Rows, each with roughly how far along a hidden order it lies (0 to 12):
[ -3 -12   1   9   1   5   5  47  -1  16  -4  -4  -2   0   8  -9  -2   6
   2  -7   2  -3  -5  -2  -2   4   1   4   6   2   4   7   0]
6
[ -2   9   4  -4  -9  -7  10 -17   4  10  -1  -7 -10   7   6  -4  -1   2
  -3  -1   4  -1   0   5  -7   9 -10  -1   6  -2   7  35  -4]
8
[  7  -6   6   7   2   5   4  23   1  24  -5   0   7   3  -1 -11  -2   3
   3  -3   0  -4  -6  -1  -1   8   2   8   5   3  -1  -2   1]
5
[  5 -12   4  12   7   8   4  36   0  23  -5   2   7   1  -4 -11  -2   4
   3  -7   0  -2  -6  -3   1   8   9   6   3   4  -1 -10   1]
5
[ -1  12   6  -9 -10  -6  11  -7   6  19  -1  -7 -10   8   2  -7  -1  -2
  -4  -3   4  -1   1   7  -7  11 -10  -2   6  -4   7  30  -4]
9
[  3 -11   3   8   4   7   2  37   1  22  -5   2   5   1   2 -10  -1   4
   2  -8   0  -2  -7  -2   1   5   3   5   3   3  -1  -5   0]
5
[ 0  1  3 -1  0  1  4 13  0 15 -3  2 -1  2  1 -3 -1  6  0 -5  0 -1 -2 -2
 -1  2 -1  3  4  2  3 15 -1]
6
[  3   2   3  -5  -1  -4   1 -14  -6   4   0   5   3   3  -1   6  -1  11
  -2   2  -4  -1   3  -1  -2  -4  -5   4   7   2   5  25   0]
7
[ -9  13  -2 -10  -8 -11   6 -17  -2  -3   2 -11 -17   2  17   6   0  -1
  -4  -1   6   1   4   3  -6  -2  -9  -5   5  -5   9  33  -3]
10
[  4 -12   1   6   3   7   1  34  -2  19  -6   2   6   0   2  -8  -2   6
   4  -6  -1  -3  -6  -4   0   3   7   5   3   4   0  -2   1]
5
[ 13 -23   6  12   7  14  -5  25   5  15  -7  14  23   2 -27 -13  -2   7
   5   1  -3  -4 -10  -3   5  12   9  10   1   9  -7 -21   3]
1
[  0  12   4 -12  -6  -7   6 -27   0   6   0  -3  -6   6   2   2  -1   6
  -3   1   1   0   4   1  -5   4 -10  -1   5  -1   7  33  -2]
8
[-3 -3  3 -1 -3 -2  7  8  3 19 -4 -4 -8  4  8 -7 -2  4  0 -5  3 -2 -2  1
 -5  8 -4  2  7 -1  7 26 -3]
7
[ 13 -11   7  11   6  11  -1  24   1  22  -3   8  11   3 -11 -14  -1   4
   4  -3  -4  -4  -7  -3   2   9   6   8   4   5  -4 -18   2]
4
[-3  1  2 -4 -1 -2  5  8  2 14 -1 -1 -5  4  7 -1 -1  5 -3 -5  2 -1  1  2
 -3  4 -5  0  4 -1  4 27 -2]
7
[  8 -34   4  12   9  13  -7  36  13   7  -8  22  18  -1 -24 -12  -2   9
   3   0  -2  -4  -9  -2   9  10   9   9  -3  11 -10 -10   3]
0
[  1  44   3 -16 -11 -18  10 -60  -6  12   8 -21  -9   5  14   7   2 -15
  -5   2   2   2   8   8 -10   3 -12  -9   5 -10   9  14  -4]
12
[  0  20   5 -13  -9  -5  13 -36   7  20   1  -6  -9  10   2  -4   0  -5
  -5  -3   4  -1   2   9  -7  13 -12  -4   4  -5   6  19  -5]
9

[ -6   4   0  -4  -5  -5  19   6  -2   6   0  -2  -6 -16  -9  -1  -2 -24
   1  -1  -4   1   7]
2
[ -5   2   0  -7  -4  -4  15   3   0   5   1  -1  -2 -11  -7  -2   0 -11
   1   0  -3   0   7]
3
[ -4   2  -1  -4  -4  -4  14   3  -2   6   1  -1  -8 -12  -9  -2  -4 -17
   0  -2  -4   1   7]
3
[-12  -1  -2  -5   1  -7   3   3   4   6   3   0 -13 -19   2   0  11 -15
   2  -1  -3   3   4]
1
[  4  -5  -2   2  -4   5 -16  -3  -6   4   7   4  12   9  -5  -3 -13   9
  -2  -9   1  -2  -4]
6
[  6  -4  -2   2  -4   8 -16  -3  -6  -1   4   2  13   8  -6  -4 -15  10
  -3  -8   1  -2  -2]
7
[ 11   0  -3   4  -9  17 -26  -9 -11   2  10  10  13   9  -8  -2 -19   7
  -4 -11   4   2 -13]
11
[  2   2  -1  -3  -7   3  16   3  -6   7   2   0   4  -4 -19  -5 -10 -16
   0  -9  -2  -1   4]
5
[ -8  -1   0  -4   0  -8   5   1   6   2  -1  -3  -7 -14   4   0  13   1
   2   6  -4   1   5]
1
[  5  -4  -2   0  -4   4 -10  -1  -8   5   7   3   4   3  -7  -5 -15   2
  -1 -10   0  -1  -2]
6
[  5  -5  -2   1  -4   6 -14  -1  -7   4   8   4   9   8  -5  -4 -17   3
  -2  -9   1  -1  -4]
6
[ -6  -2  -1  -4  -4  -4   9   0  -1   7   3   0  -3 -10  -4  -3   2 -12
   1  -2  -3   1   4]
3
[  6  -3  -1   3  -6   9 -13  -3  -9   2   5   1  15  -1 -12  -4 -19   6
  -3  -9   1  -3  -4]
7
[ -8   3  -1  -5  -3  -9  20   5  -1   6   0  -1  -6 -17  -7  -2  -1 -22
   2  -1  -3   1   8]
2
[  7  -6  -3   4  -4  10 -29  -5  -8   1  10   5  13  12  -2  -3 -11  13
  -3  -9   3  -1  -7]
8
[ -8  14   0  -6  -6  -5  63  16 -10   9 -10  -8 -10 -32 -24  -3 -18 -55
   0  -3  -7  -1  19]
1
[ 10  -2   0   5  -6  12 -20  -5  -8  -2   2   3  22  13 -11  -4 -21  20
  -4  -4   2  -3  -7]
9
[-11   1  -2  -5   0  -7  14   5   2   5   1  -2 -13 -20   2   0   9 -23
   2   1  -4   3   6]
1
[  1  -7  -2  -2  -2  -1 -22  -5  -1   4  11   7   2   6   3  -3   2  19
   1  -6   1   0  -5]
5
[  2  -3  -1  -1  -4   1  -7  -1  -5   5   7   2   6   3  -5  -4 -10   1
   0  -8   0  -1   0]
5
[-13   0  -2  -6   0  -6  28   4   3   6   2  -2 -13 -22   3   1   9 -20
   1   1  -5   3   6]
1
[  4  10   0  -3 -10   4  49  13 -19  10  -3  -5   9 -11 -32  -7 -44 -46
  -3 -13  -4  -4  13]
5
[-3 -4 -2 -4 -3 -4 -3 -2  0  6  7  2  0 -1 -2 -3  1 -7  1 -4 -2  1  1]
3
[ 10  -6  -2   5  -6  14 -40 -14  -6  -2   8   9  17  18  -4  -2  -9  31
  -4  -4   5   0 -12]
10
[  4  -6  -2   4  -5   9 -25 -11  -7   1   8   5  14  10  -5  -3 -16  18
  -4 -10   2  -1  -8]
8
[-12   4  -1  -5   3 -11  46  13   2   6  -5  -6 -16 -29  -5  -1   3 -32
   0   0  -6   0  14]
0
[  6  -8  -3   3  -3   8 -31  -5  -6   1  11   5  12  11  -1  -3 -14  16
  -3  -9   2  -2  -8]
7
[ 14   2  -1   4 -15  21 -41 -24  -9  -3   8  14  16  23  -8   1  -9  20
  -3  -2   7   5 -20]
12
[ -5   0   0  -5  -4  -4   9   2   6   5   2  -2  -4  -9  -5  -3   3 -16
   1   0  -3   0   6]
3

Part 3:
[  3  -4  -5  -4  -6 -15   4  15   2  16  -4   1  12   6  10  28  -7  -1
  -1 -16   2   1   6 -18   5   4]
9
[  2  -3   5   4   4 -10   3  -7  -2  -1   6  -2  -9  -4 -10  29  -1  -4
   3  11   4   0   3   5   7   0]
7
[ 0 -1  1  2  5  2  2  0  5  4  6  0  1 -4 17 -8 -1 -3 -1  3  2 -1 -9  7
  1 -3]
3
[  3  -4  -5  -2  -5 -16   4  15   1  17  -2   2   7   6  12  27  -6   1
  -1 -14   2   0   6 -13   5   3]
8
[  2  -4   4   5   2 -17   5  -3  -1   1   7   3  -8  -3 -16  33   1  -4
   4   9   3  -1   6  -3   7  -2]
8
[ 1 -4 -7  0 -2 -3  3  5  8 10  2  8  5  3 15 12  0 -3 -3 -4  0 -1  0 -9
 -2 -3]
6
[  4  -7   0   1  -5 -15   6  10  -1   7   0   6   2   5  -9  35  -3  -2
   2  -7   2   0  10  -9   4   0]
9
[  4  -8  -1   4   1 -24   9   4   1   8   1   4   1   1 -16  57  -3  -3
   4   2   3   0   9 -15   9  -2]
9
[  4  -7   1   6  -2 -19   6  -1   3   5   3   6  -8  -1 -21  49   0  -6
   3   7   3   0  10 -17   9  -3]
11
[ 0  1 -5 -1  1  4 -1  4  8  5  3  2  7  2 24 -8  0  2 -2 -9 -1 -1 -9  0
  7 -2]
4
[  2  -3  -5   0  -5  -3   4   6   8   6   1   7   5   4   9  13   0  -1
  -2  -3   0  -1   1 -11   1  -2]
6
[  5 -11   0   6  -3 -27  10   7   4  14   2  12  -3  -2 -20  63  -4 -12
   2   5   4  -1  10 -29  15  -4]
12
[ -4   3  -4  -4   5   6  -2  -1   3   3   0 -10   7   0  28 -21  -3   6
  -1  -7   0   0 -11  21  -5   0]
0
[ 3 -4 -3  2 -1  0  7  7  7  8  3  9  2  2  4 14  0 -4 -2 -1  1 -1  0 -9
  1 -4]
6
[  3  -4  -6  -4 -10  -6   3  13   3  15  -4   5  12   6  12  19  -9  -2
  -3 -15   2   0   3 -13   2   3]
8
[ -2   2  -1  -1   3   9  -3   1   4   1   1  -5   6  -2  20 -38  -2   3
  -2  -4   1   0  -5   7  -6   0]
2
[ -1   0   4   5   6   8  -1 -10   2  -8   6   0  -7  -6  -2  -1   1  -3
  -1  13   1  -1  -7  13   2  -4]
5
[ -1   1  -8  -2  -3   4   0   4   7   4  -1   2  11   8  14 -16   0   4
  -3  -8  -2   0  -2   5  -6   0]
5
[ 0 -1 -3 -2  4  4  2  3  3  8  5  0  5 -2 22  4 -3 -3 -1 -5  1 -1 -7  3
  0  0]
3
[ -4  -2  -5  -5   4   0  -1   0   2   5   1 -12  11   2  31 -30  -8   7
  -2 -11   1   0  -8  22  -5   3]
0
[  3  -8   1   4   1 -25   8  -2   1   9   7   5  -6   0 -16  58  -1  -4
   4   7   3   0   9 -11  11  -3]
9
[  2  -6   3   3   7 -19   9  -2   5   6  11   3  -8  -7   1  49  -5  -8
   2  10   5  -2   0  -2  11  -4]
6
[  4  -7  -2   3   2 -24  12   5   5   7   7   8  -3   0   3  48  -4  -4
   1   3   3  -2   5  -9   8  -4]
7
[ -2   3   1   1   5  14  -3  -4   3  -6   3  -4   2  -2  14 -32   1   3
  -1   2   0   0  -8  17  -8  -1]
2
[  5  -9   0   5  -3 -36  10   3   5  11   9   8  -7  -2 -13  63  -3  -8
   3   6   5  -1  10 -18  14  -4]
10
[  0  -1  -7  -2  -3  -3   2   8   9  10   0   3   8   8  16 -16  -1   2
  -3  -9  -1   0   3  -5  -2  -1]
5
[  4  -3  -1   0  -4 -11   5   9  -1   4  -1   3   4   3  -1  28  -2   1
   2  -4   2   0   9 -18   1   1]
8
[  3  -2   7   4   6 -14   2  -3  -2   0   7   3 -13  -9 -13  35   4  -5
   5  16   3  -2   1  -4  10  -3]
9
[  0  -5   1   5  -5   4  -1  -8  -6  -7  -4   0  -1   5 -23   3   4   3
   3   7  -1   2  13   2  -4   0]
9
[  4  -6  -1   3  -1 -15   8   5   0   4   3   5  -1   3  -6  37  -2  -2
   3   0   3   0  10 -15   7   0]
8
[  5  -6  -1   1  -6 -16   7  11  -1  11  -1   1   1   3  -7  44  -2  -4
   2  -3   3   0  10 -26   5   0]
10
